Each row is followed by its group, which names the range that a hidden value of the row falls in. A new part has a new value, new ranges and new names.
[-141  120  -58 -167  -32 -190 -302 -342  133 -168   10   99  185  266
  179 -151  -49   37 -154   36  389  -76  135 -302  -58 -261  127 -200
  304 -175  117  262 -124   68   10 -493 -156  213  133 -362  142 -227
  140 -111   96   94   46  347  -61 -263  -46  201]	C
[   8  157  191  136  -84  280  227 -289   71  -16  -64   40 -111  -97
  150  -87 -187   89 -140  -98   77  163  -75  214  183  -20   76  261
  -70   10  224  -76  116    9  -11 -161 -274  -55  121 -118   86   14
  -15   46  -53  344  114 -177  300  -57  -50   52]	P
[-117  120  -57   61  135   86  -40   18   93  183  -64   45  240 -139
   47 -145 -123 -106  160 -183  228  -44  144 -263  -65  -43  241  -28
 -113 -224   78  -16  -28   36   77 -349 -173    4   83 -130 -192  -43
   18 -105   13 -139  303   29 -256 -223 -169  -15]	U
[ -51 -113  176  -18  -38   10  242  -99  165   97  -17  107   32 -166
   53 -172  -15 -221  110 -144   70  105  117  187  -60   84  283  -76
 -191   55   22 -224   42   91 -110  167 -140   45  -59   23   42   28
   81   46  -91   -8  150  -47   71  -51  -30 -240]	T
[ 130  163 -133   63   59  332  -86   13 -138  -79  -94  208 -109   33
   45 -173  -89   79 -152 -181   36   25 -131   82  110 -112   -5  109
  -15 -163 -276   17 -144 -262  284  129 -239 -217   52 -107  142  -94
  131   17    7  152   41  -13  -67  -59  130  185]	V
[ 251  -16 -122 -222  -88  -22 -207  147   13  100   38  343  357  181
  101  104  156 -214 -232 -350   23  -27  412 -126   38  -83  267 -192
  -72 -120  -24  -40  -48  -54   21  274 -204  -30   86 -245   41  -96
  194  -61  110 -162   40  142 -396 -245  178  210]	D
[-114  426 -167  133   93  -40  -53 -111  366  -73    0 -125   24  144
  -77 -146 -206 -123   61   25  244 -186  -24 -142  -69   91  256  231
   58  119  404    7  134  149 -200 -416   -6  114  523  -30  -51  154
 -136   68  -26  -29  386  -40  -42 -203 -288  241]	A
[ 178 -374  142  183  -73 -345  -41   98 -250 -158  103  235 -138   11
  122  -71 -102  -60 -212   42  213   72 -250  -31   20 -327  -95   74
  -48  -57 -158   87  -12  -12  -89  135 -477  100 -128 -164   37  143
  -64   38   91  121 -227  165  -85  262  208 -144]	B
[  12 -143   81  175  -68 -113  146   -4 -119  -62  -12 -205  -67 -151
  -99 -315 -157  -73  152   97   86  -75 -247  -22   32  179   20  125
 -144   79  128  -30  165  275   -3    1   33   13   93  132 -169  130
  -40  112 -189  -67  132  112   53  142 -167 -211]	Q
[  20   49   75   18 -218 -153   83   -5  239   31    6  205   97  -10
  124   18 -190 -105  -87  -99  273   94  208  -63   78  -11  216  -91
  116  106   10   60   -9    7 -100 -129 -148  186  327 -167  104    9
  -39   -6  -19 -126  218   74 -108 -170  -21 -107]	Y
[  31 -103   22  215  202  211   63 -143 -176  -36   84 -209   36 -112
   66 -129  -50   61  162   92  149  -68 -153 -158   -5 -214 -302  197
   14 -144   80   47   93  141  113 -243 -178   16 -157 -176 -224  124
  -56   87 -268   78  -65   10   10  167 -111   49]	T
[  81  151  -80   58  136  203   -7  -81   19  -49  -49  105  189 -153
   36  517 -288   58   75 -216    4   -4  174  -20   36 -129   19 -195
  -50   -4  -43 -137   13 -368   34  -30   24   79   80 -114  -73 -108
 -166  -85  115 -148  -50  -13  -39  -58 -107   86]	Y
[  93    5  313  331  -70  237   81 -310  -86 -363   30  241  -70   -4
  176  -22 -197  110 -271   -8 -161   88 -156  237  218  -15 -138   31
  -20 -203 -172  125  -72 -340  400  -59   -1  -61   34  -15   47   53
  159 -155  127   92 -197   48  281  127   -2  -43]	C
[-335   72   83  295  -16   99 -168  -81  -84 -322  -46  -69   28  -79
 -285   45  -56   10  -29  -18  241   -6  -92   11  185  -19  -19   97
   67   68  -11  277   28  225   62  -77  -52 -187  175 -137   41  -24
 -243  165   79   48 -125  130   54 -160 -139  318]	Y
[ -43 -190 -108  112   28 -105  -91  -14  -88   92    5   65  151 -102
   90   25 -119   15  -57   15  183    0  121 -307    5   52   12   25
  -90 -103   11   50  113  -57   93  -88 -250   90   41 -188  -89   43
   57 -155  -10 -114  180  -15 -190  -24  -78  -19]	Q
[ 103  127 -209  -38  186   70 -223  -44   10   29  -45  -22  179  221
    5  -78  -46  -31  151   65  245  -73  -33 -181  -65  -67  -94 -133
   96  -66  -15   65  -80   -8  -43  -80  -98  110   72 -137   -9   66
   64   91 -145  -94  122  122 -282    3  -72  178]	U
[ -70  -93   65  -42  120  134  113   45  160  259 -140  -57   16  -53
 -183  339  -88 -140  326  139   38  -53  157 -359 -169   75   18 -168
 -131  174  190 -112  115   71 -304   41  -72  111  -67  -84 -127   59
 -102  144 -143 -230  -27  -62   -3   19  -87  -14]	Q
[  70  -14   36  259  -93 -158  -85  -62 -196 -383  157  -13   14  203
  105 -320  149 -134 -384   46  141  -65 -143  -31   53    2  -10  293
 -131    8  -88  165  206  143  228  -40 -114  -66   -6  -87  134  214
  198  -54 -116   -5   37  121   17   59   49   92]	V
[-110  132  -99   83  268 -117   46  164  148  -12  -59  -98   -2   13
  -48 -145  -70 -198  228  -11  201  -21   57 -104 -205  -14  221 -191
 -255  110 -117 -200   81  -34  -53  -26  -17   19  -92   37   36  -65
   93 -184  -25 -361  243  100  -30 -108  -30  -31]	D
[  46 -123 -202   24  -75   62 -112    0 -130   40  -90  -51   62 -158
 -333  465 -153 -156  216  -33   23  -38  218 -158  103  176   95 -131
  -30  166  -95  -39  115 -127 -103  440   78   23  -38   67    5  -32
 -268  164  -50 -300 -183   61  -91  -36 -133  250]	U
[ 192   98  -12   82 -240  -86    8   11  -24   15  -69   98  -97  -24
 -232  114 -160 -210   83  -61   75  -36   84 -165   86   98  216  -86
  -14  108 -123   61   56  -67  -19  152   35   36  101   39  123    8
  -67  155  -21 -218  -25  174   -7  -67  -67  102]	V
[  80   62  -79 -169 -161   19  -80   37  -75   17 -106  106   44  261
   67  135    5 -134 -134   33   34 -143   77 -380   50  268  109   14
 -208   32  286  -13  338  120 -223   66 -155  -49   53 -129   52  -28
  214  130   46    2   72   42 -128  -98  -64  105]	A
[ -83  153  -77  139 -107  270  -51  -62  -29  123 -136 -116  -98   39
 -190  144  -43 -169  168    9   73 -154   45 -395   33  113   73  125
   25  -34  162  161   72  131  -66  -94 -109  -29  -54  -92 -132   34
 -123  249  -57  197 -150  102   46 -188 -190  290]	B
[  15 -108   47  -84  -42 -224  -61  -80  -23   -6    4  -16  160  -86
  -57  198  -20 -207  113  -99  -13  -36  236 -209  -77    1  248 -338
 -143   41  145  -98  128  -66  -92   68   47   43 -124  -25  -80 -174
  -78  -70   85 -311  -60  256  -16 -155 -122  -44]	Y
[  42  268 -250   62   32  208 -142   14 -264  228 -129 -389  116  -99
 -280 -333  103  -43  229 -262  177  -43 -161 -151  -18   35   34  108
  -99 -110 -118   56    4  349  219  -25  -54 -180 -115  -71 -111 -120
  -13  161 -282  159  140  213  -68 -254 -113  132]	Z
[-175  353  -96  297  226  187 -202  -22   36 -224 -141 -161  -55  232
 -175 -243 -163  -37  191  126  311 -117 -239 -133   94  -87 -105  -60
  120  -40   62  257 -133   90   88 -341   -1 -131  226  -15  -83    0
  -49   64    8 -125   84  257  -31 -134 -223  419]	C
[ 347  204    6 -180  -32   34   40 -105  -83 -158   30   25  279   11
  276  254  -86  -44    1 -211    4   -5  202  104   29 -138  165 -253
  -89   86  138 -229  119 -251  -58  -40  123   82  -24  -78   36  -94
  -39   31  -65 -105   47  151 -120  -22  -63   -2]	Q
[  44   21  150 -130   77  136  105 -261  411   57  -34   84   77  -15
 -131  293  -31 -201  193   26 -110  -70  174  -23 -167   44   84    1
  -44  129  273 -116   84  -56 -297   69   77  137  108  -73  -15  143
  -95  213  -87 -220  -50 -179    9   36 -145   70]	Z
[  55  161 -107  -64  -13  249   34 -110  201  116 -185 -204  -32  -84
 -225  254  -50 -191  238 -118   22  -17   29   70  -79   -4  -70  -49
   29  141   40  -40  -93   52 -155  238   50   39   12  -54   10  -62
 -132  290 -170    7 -173   59   89 -155 -178  149]	P
[-178  219  222  316 -136  187  101  141  155   84 -176  -49   13 -137
 -132  -57 -115 -268   53 -115   74   85  106 -110  105  141  296   61
 -190   56   89   78   16   67  112  -95  -60 -119   28   25 -123   76
 -142  -79  -54 -174   87   87   57 -354 -140  121]	U
[  65   88   65 -100  -16 -129    8 -190  284  -18   27 -117  -27  132
 -139   58  -25 -241  296  202  -11 -131  123 -289 -211   74  146 -196
  112  138  154   14   74  -38 -220 -124  234  184   29   34   15   22
  -90  151 -156 -358  -33  182   38  -38 -165  -32]	T
[ 397 -129   19  -60 -215 -137  -98  114 -604  -60  -42  261  128  -57
   13  226 -116   72 -215 -146  -17  -27   34 -218  168   27   83 -284
 -310  -79 -143  -80  208 -101  161  255 -133  -84 -126 -116  126 -147
  238   -2  115  -38  -67  248 -111  123  116  -55]	Q
[  51   28   92 -139  331   53 -128  -54 -220 -325   52 -128  239    3
   23  156    5   28   63   73   82  -88   -2  -37 -235 -390   62 -291
 -144   30    6 -219   13  -45  -26 -123   71   17 -310  -90   67 -109
  -64  -23 -127 -154 -205  216    3  125   89   50]	B
[ -78  -11  238  190  149  133   67 -236 -244 -238  162 -164  209  -99
  153 -125   40  191  -31   10 -105  -46   66  -99   67   13   28  -78
 -158 -161  274  -42  228   69  270 -449   86 -186  -22 -104 -190 -127
  112 -159   35   42   92   98  198   12 -118  -98]	P
[-236   10  -17  233  -28  -74 -149  202 -291  -26 -244   82  -41 -103
  -26    2 -393   74   13  -31  423    7  -84 -417  183 -200  144 -294
  -31  -74   18  198 -119  -27  114 -354 -322  -78   87 -124 -144 -258
 -136 -166  243  -50   86  378  -67 -211  -82  105]	B
[ 153  -75   73  -26   69 -223    7   -6  110  -98    5  205   13   26
  129  126 -126 -214  -75   93  156  -18   48 -124 -183 -181   96  -41
 -188   40    9 -111   86 -192 -164   -1 -205  179  -76 -111  141  149
   66  -47  -25 -295   17   -7 -135  125    2  -36]	Q
[-138  194  -67  208  355  437  171 -259   72 -206   45 -158   37  -93
  223 -169   69 -133  165  -87   61  -54    8  171  -40  -15  -49  256
 -215 -100   88 -167  180 -134  135 -213  -37 -199 -151   -6  -77   92
   87   31 -161  -24  198 -242   33   -4 -284  124]	T
[  28  -25 -194   97 -177 -182  -64  -18   14  215 -118   25   96 -245
 -224  -63   71 -432  146 -245  251   14  227  -69   39  208  214  -42
 -206   47   11   39   80  119    3  315 -180  -56   49  -62   74   69
   76  209  -75 -219  270   55 -258 -255 -343  172]	V
[-200  449  -69  384  156  182  -34 -264 -132 -219  -50 -377   88  -73
 -139 -124  -49   59  -17 -171  285   16 -192   92   98  -39   20  253
 -175   67  102   67  208  228  190 -419  -16 -179  103  -79    8   -5
 -103  -12  -75  155  227   15  263 -189 -269  286]	Z
[   0  136   57  -25  179  123   72  157  152  204  -25  104  263  -52
  186   64 -133  -20   88 -132  110   45  402 -295  -40 -113  262 -247
 -171 -142  120 -181   55  -90   38 -309 -160   16    6 -222 -107 -180
  135 -315   55 -281  251   33 -145 -249   35   25]	D
[ -69  100  226  359   43  154  244  -72   86  -38  -25  118  -76 -232
   13   -9 -125 -197   60 -126   91  159  169   73  113  -32  242   25
 -235   16  -49  -67   77 -220  142 -147 -141 -178  -10   34   35   53
  -55 -101   22 -289  179 -114  134 -100 -130   54]	Q
[ 190    2  214  -26 -110  150  225 -180  119  -51   38  213   86 -191
   12  459   -4 -170  -81 -200 -177   63  355  128   93   29  158   58
 -247  190  197 -236  336 -189 -113  302  -37  -32  -46 -150  132   69
  -52   99  -32 -165  -74 -231   99  -23  -45  175]	A
[ 292 -178  111 -182 -200 -279   24  -83 -346  -48    4   -9   72 -221
 -241  -19   75 -195  149 -133    2 -102  -69 -111  -79  -20  136 -170
 -239  119  -43 -104  235  169  -30  304   98  -16 -237   -5   77  -46
   -2  300 -196 -211  -77  261  -62  136  -55 -180]	T
[-197 -242   77   78   93  267  172 -126  307  349    8   67  111 -129
  -47  -26  -20  -64  262   45  -84   42  208 -235 -129  325   56    6
   23 -110  -89    5  -55  -39   25  -68  -27   85  123    3 -220  113
   34   -6 -140 -194  194 -253  -65    8  -71 -384]	V
[  23  294   74  120  174  343  149 -279  175 -208   38   25   -1   62
  151 -160   53  -66  -21  -91  -29   11   49  230   67   25   68  157
 -116    3  202  -99  126 -153   76 -203   -7 -242  187  -30   80   50
  119   79  -52  -51  269 -211   90  -45 -168  171]	Z
[ -63  -91   -2   20  208  -65  100   48   86 -116  119  -63   41 -233
  198 -209    2 -150  163  -44  128   53  207  192 -155 -154  251 -149
  -89  -34    4 -277  -56 -104  -31    6 -124  -28 -117  -25   46  -98
   -3  -45  -48  -62  126   58  -82  -72  -53 -123]	P
[ -47  234  106  255    3  148  -19    9  -85  -72    5 -278  114 -196
   -5 -100   54  -89  -60 -157  111  113  -58   86   40  -73   41  271
 -186  -36  106    4  141  178  116 -123 -174 -172 -132 -159  -27   50
 -166   29 -169  151   -1   40   41 -252 -126  131]	Y
[-223 -169   10  111   93   70   95 -185  234   20  100  115  141   48
  226  -98   -2  -96   39  102   71   18  353 -224  -29  260  158  -40
  -20 -120  -39   20   96 -156   98 -238  -30   61   89  -31  -56   38
  209 -233   -4 -308  287 -138  -68  -52 -103 -163]	Q
[ -30 -174  117 -183  -57 -124  148  -34  168   90   12   54   89   56
  128   44  172 -395   39   -8   85  -22  243 -241 -184   62  223 -101
 -234  144  230 -141  235  118 -306   35 -150   27 -132  -63    5   37
   86   98 -138 -317  120  -10  -90  -74  -71 -214]	Y
[ 156   83  -11  162  -23   83   20 -200   32  147   95  -68   48 -246
 -155  -22 -110  -41  -27 -338 -148   -4   45  -31   24  -87  165  325
  -88 -256   13  -60   90   -7  200  -35  -99  -29   16  -80 -176  -66
 -137 -137   46   48  -87  -16  155 -173  -34   97]	T
[ 163 -100  281 -108   -3  -32  133 -155  195   31   50  267  122 -229
   56   46 -178  -93  119  -46 -176   -5  261   38  -85  -17  337 -198
 -108  -93  188 -250    9 -233  -31   51   27  138    6  -33  -24    5
   20  -58   40 -175   19   -6  -27   26  -37 -111]	V
[ -85  232   24 -166  264   50   61 -415  487  -33  -41 -102  107   81
  166 -143  -82  -32  302  135  174   42  -26  139 -308    5   33  -79
   69   42   79 -136  -29 -124 -225 -288   93  292   18  -78  134   62
   59   54 -205  -46  245 -107    1   18 -195 -169]	Z
[ -85 -139  167  -16 -136 -351  -86  -89  -66 -250   37   94   79  120
   69  141  -50  -88  -74  183  141  -76   89 -277 -133  -10  193 -363
   14  204   35   56   95  -43  -95  -65   39  269 -104 -102   98   21
  -20  -45   -2  -64  -95  335   51   15   18 -147]	A
[ 198  -51  -93  -22  115  -72 -116  -13 -220   66   99  -73  108  108
   18  -43   25   49   39  131   -5 -170  -20 -409  -94   66  -70   30
 -154 -114  227  -76  312  130  -44  -67 -155   45  -82 -192  -95   66
  170   34 -101   40   71   56 -121  106  -31   49]	A
[ 125  -39  219 -135  163  -51  180  142  215   63   12  141  104    0
  114  -92  -51  -41  190   20  -72   13  120  -58 -160  -16   97 -303
 -180   73   78 -256   91  -79  -98   52   18   72  -13 -104  -44  -31
  165 -102  -74 -328  183   38 -111   46  105 -247]	A
[ -76  482 -273  195  216  228 -132  -40  257  110 -121 -203   90   74
 -151   94 -255  -98  230 -138  278   10   83 -124   18 -112  145  -23
  126   13   48   39 -133 -110  -35 -328  -34   23  281   -8 -105  -62
 -284  -65  -21 -215  194   66  -46 -333 -213  365]	C
[ 109  158 -106  -64   35  -98  -63 -160   43 -311  -52  -17 -126  237
  112 -292 -156 -142   83  118  274 -198 -285  -92 -110 -192  -71  -18
  106  -42  -99  100  -52  -28  -10 -189   49  153  -11  -11   95   -4
  133  105 -122 -109  -19  300  -57   92 -109   31]	T
[ -15  289  -13 -169  -43   12 -176   37  109  -68 -209  -19   67  181
 -143  117 -243  -18  -69  125  131  -65  -85 -225  -86  105  186  -71
  -88  114   95  -29   81   68 -172  -53   28  104  138  -47  180  -63
    5   -8  -53 -133   22  134   -9 -154   -1  111]	A
[  -5   70   26   16 -147  114   47 -264  382  243  -51   76   74   76
  108   81 -163 -133   25   35  -41   74  334 -202   46  285  245   11
   78  -65  218   23   41 -194  -56 -121  -53  194  168  -36  -57   45
   18 -145  -22 -116  146  -79   44 -236 -152   52]	Z
[  37 -120  157 -283 -288  -13  -34 -105   79  -49 -179  228   38  181
  205   90 -264   21 -234  258   48 -141  -97 -322  -66  171  -20  -67
   16  -46  216   73   39   97 -156  -40 -100  323   95 -175   68   41
  266   58  -68  169 -119  139  -26   57   -3 -222]	A
[  84   42  141  -84   32 -304   61  128  176  -41  -34  125  -48  -21
  166 -190 -279  -28  -27  196   91  -11  -51 -179 -230   34  216 -136
 -206  -50   31 -187   90  -97  -88 -169  -97  195   45  -65  156  -31
  245 -208   19 -198  212   95  -50   21   31 -339]	C
[  18  -81   95  -13   -4   35  -81    7 -183 -227 -218   21  -43   91
   -1  118 -356  137 -117  303  150 -135 -411 -305  -93  -68 -310  -54
  -92  -44 -168  128   -8   38   72 -100  -13  213  -89  -98   40   23
  176  -47 -103  -62 -252  212   64  255   40 -175]	D
[ 130 -109  222  242 -176  198  255  -77  -53 -115  -55   77 -220  -44
  171 -201 -216  -99 -122   75 -214   21 -182   75  137  237   14  137
 -173  -92  -25  -28   30 -210  236   78   -1  -73    4  219 -107  119
  149  -88  -64  -46  -35   11  221  129  -56 -269]	Z
[  -7  332 -137  142   83  160   -7 -203  284  -39  -93   29   17  269
  -63  -15 -159 -206  102  115  213 -135  -61 -168  -20  229   33  219
  -54   84   89   65  179   -9 -126 -184   21  141  252   30   52  315
   79  111 -151 -220  273 -164  -82   17 -256  234]	T
[ 267  143  187   65 -156 -171  126  130 -186 -138   23  -10   98 -161
 -115  -30  -36 -105 -105 -266  -53 -117 -155    8  -51  -32  209  123
 -363  137   49 -135  270  202   59   37   89  -35   42  -43  -37   92
  -23   91  -72  -30   59  142    5   42   22 -170]	Q
[  67  167  -79   91   29  216 -188 -175  -43  -15   46 -208  183  227
   31   43  -28   52  -38   46  -18 -129   16 -381   -3  -21  -72   64
  174 -181  115  214  -25    2  164 -406   69   42  100 -106 -234   -9
  -72  -66 -106  -14  -88  190   -3 -116  -75  126]	Q
[-302   13 -214  292  207  268 -160  -50   18  -12  -63 -167    8  -87
  -83  -30 -241   80  136   86  189  -73   37 -237   58   -4  -54  108
  133 -215  -40  145 -112  -28  198 -204 -133   12   52  -95 -197  -65
 -106 -161   28   55  -51   63    7 -168 -153  303]	V
[ 137   57 -136    5  -50 -213 -107  166  -83   66    3  -11  203  -85
  -44  165 -259  -92   51 -167  149  -35  180 -222  -28 -100  322 -301
  -18   54  -28 -118  -28  -95   -6  -21   -8  169  111    1 -103 -120
 -201 -159   15 -253   76  306 -142 -175   -8  -43]	Y
[ -27 -179  319  -57 -129  -39   50  -14   46 -300    7  219  -13  197
  271 -259  -48   38 -350  181   76   31 -155  -13   30  -40  -77   17
   -2  -11   -4  114    9   87   49  -65 -146   25   89 -160  128   23
  251  -76  -61  -25  -39  119   25   90  193 -236]	A
[  -3  -29  244  197   63  117  155  131  144 -171   -8 -155 -116  -77
  368 -258  -98 -107 -340   76 -263  270   -3  213  -65   43   73  110
 -356 -177 -180 -225    3 -356  365  112  -90 -138 -353  110   59 -134
  241 -655  -51 -270 -122   47  324 -197  173 -258]	C
[  42   77   -1  -39   72  340  -45  173  -21    4 -154   41  -42  315
  160   -5  -29   66  -65  179  -19  -10   57 -274   32   47 -145 -226
   -7  -41  -47   46  -67 -121  117   23 -106  -87  -66 -153   26 -130
  295 -116  -86  -54  -55  157   -5  -92  163  124]	Q
[ 110   69  232 -102   92 -294 -128   98 -263  -79  -43  124  219 -216
 -164  476 -157   80  156 -136  118   26   14 -208 -141 -323  202 -472
 -244  129   62 -168  163  -88 -237  -81  -77   51 -181 -243   62 -183
 -284   82  183 -116 -115  254 -113   16   42  -95]	Y
[ 228  188  164   -2  -95  -29 -104  -87 -318 -174    1  -91  148   40
  -70  -18  127   16  -38 -157  165   71 -123   76   28 -271    1 -113
  -53   92 -113   58   60  170   58   21  -45  -28 -248 -227  174  -33
  -68  196 -184  195 -171  321   35  -22  112  129]	Q
